Here is a tiny trained network, its code and every weight. The questions are about switching its units off for an input and a class, where a switched-off unit gives its printed mean instead of its output.

import numpy as np


def w(rows, s, z=0):
    codes = np.array(rows[::2]) - 128.0
    scale = np.full(codes.shape[1], s)
    scale[-1] = z or s
    return codes * scale


def f(y):
    return np.maximum(y, 0)


def log_softmax(a):
    a = a - a.max(-1, keepdims=True)
    return a - np.log(np.exp(a).sum(-1, keepdims=True))


def net(x, mask):
    res = np.array(x, float).reshape(1, 4) / 4 @ E
    y = f(res @ A[0][:, :-1].T + A[0][:, -1])
    res = res + np.where(mask, y, B[0][:, -1]) @ B[0][:, :-1]
    return log_softmax(res[-1] @ U[:, :-1].T + U[:, -1])


A, B = {}, {}
E = w([
[38,222,145,195],'x0',
[146,179,4,12],'x1',
[45,2,95,87],'x2',
[70,123,36,230],'x3',
],0.0072)
A[0] = w([
[152,124,29,145,176],'neuron 0',
[72,220,152,239,253],'neuron 1',
[43,48,95,43,102],'neuron 2',
[82,42,111,184,61],'neuron 3',
[219,251,84,59,213],'neuron 4',
[81,64,86,60,102],'neuron 5',
[242,163,209,55,251],'neuron 6',
[199,172,35,126,76],'neuron 7',
[152,94,2,130,147],'neuron 8',
],0.0088,0.0042)
B[0] = w([
[26,154,116,190,186],'neuron 0',
[52,135,220,210,255],'neuron 1',
[84,54,131,24,207],'neuron 2',
[76,245,81,161,176],'neuron 3',
[123,187,20,151,238],'neuron 4',
[57,68,125,56,190],'neuron 5',
[186,123,50,228,238],'neuron 6',
[13,205,97,106,175],'neuron 7',
[2,181,175,169,199],'neuron 8',
],0.0084,0.01)
U = w([
[215,25,100,200,246],'0',
[147,49,194,131,16],'1',
[178,170,46,118,138],'2',
[185,133,179,172,1],'3',
[100,2,154,6,156],'4',
[14,168,30,117,22],'5',
[22,182,211,242,115],'6',
],0.0079,0.0045)

Each question gives the input, the list of numbers given to net, and the class t.
The units are the neurons (one row each of A and B). Each row of codes is followed by its name. A weight is (code - 128) times the scale printed after its matrix; where a second scale follows, it is the last column's (A, B and U).
mask holds one flag per neuron, in row order. A switched-off neuron (its flag False) gives its mean, the last column of its row in B, instead of its output. The means were averaged over made-up inputs and are rounded, as every weight is.
A unit's drop is (log p(t) with every unit on - log p(t) with that unit switched off) / (log p(t) with every unit on - log p(t) with every unit switched off).
The circuit of an input: a set's keep is (log p(t) with only the set's units on - log p(t) with every unit switched off) / (log p(t) with every unit on - log p(t) with every unit switched off). Starting from all 9 units, units are removed one at a time, each time the one whose removal leaves the highest keep (on an exact tie, the one counted first), for as long as the keep stays at least 0.8.
units of the circuit, in order: the units of the circuit, biggest drop first
most important unit: the unit with the biggest drop
top k neurons: the k neurons with the biggest drops, biggest first
drop of u: that unit's drop, to one decimal
input [7,6,0,3], class 6: most important unit	neuron 1
input [-4,-4,-8,-2], class 0: units of the circuit, in order	[neuron 6; neuron 8]
input [-2,-1,4,-7], class 4: units of the circuit, in order	[neuron 4; neuron 1]
input [-6,0,-4,0], class 0: units of the circuit, in order	[neuron 6; neuron 3]
input [-3,7,8,2], class 4: top 3 neurons	[neuron 2; neuron 5; neuron 4]
input [-5,-6,5,5], class 5: top 3 neurons	[neuron 3; neuron 1; neuron 2]
input [6,4,6,0], class 4: top 3 neurons	[neuron 4; neuron 2; neuron 6]
input [-3,0,-7,-5], class 2: top 2 neurons	[neuron 4; neuron 1]
input [-7,6,7,0], class 4: top 2 neurons	[neuron 2; neuron 5]
input [-1,-4,-3,-3], class 0: top 2 neurons	[neuron 8; neuron 6]
input [-3,-3,-7,-4], class 0: drop of neuron 6	0.2
input [-4,1,-7,-6], class 2: drop of neuron 4	0.3
input [-8,3,-3,-6], class 2: drop of neuron 1	0.1
input [-8,-5,0,-6], class 0: units of the circuit, in order	[neuron 6]
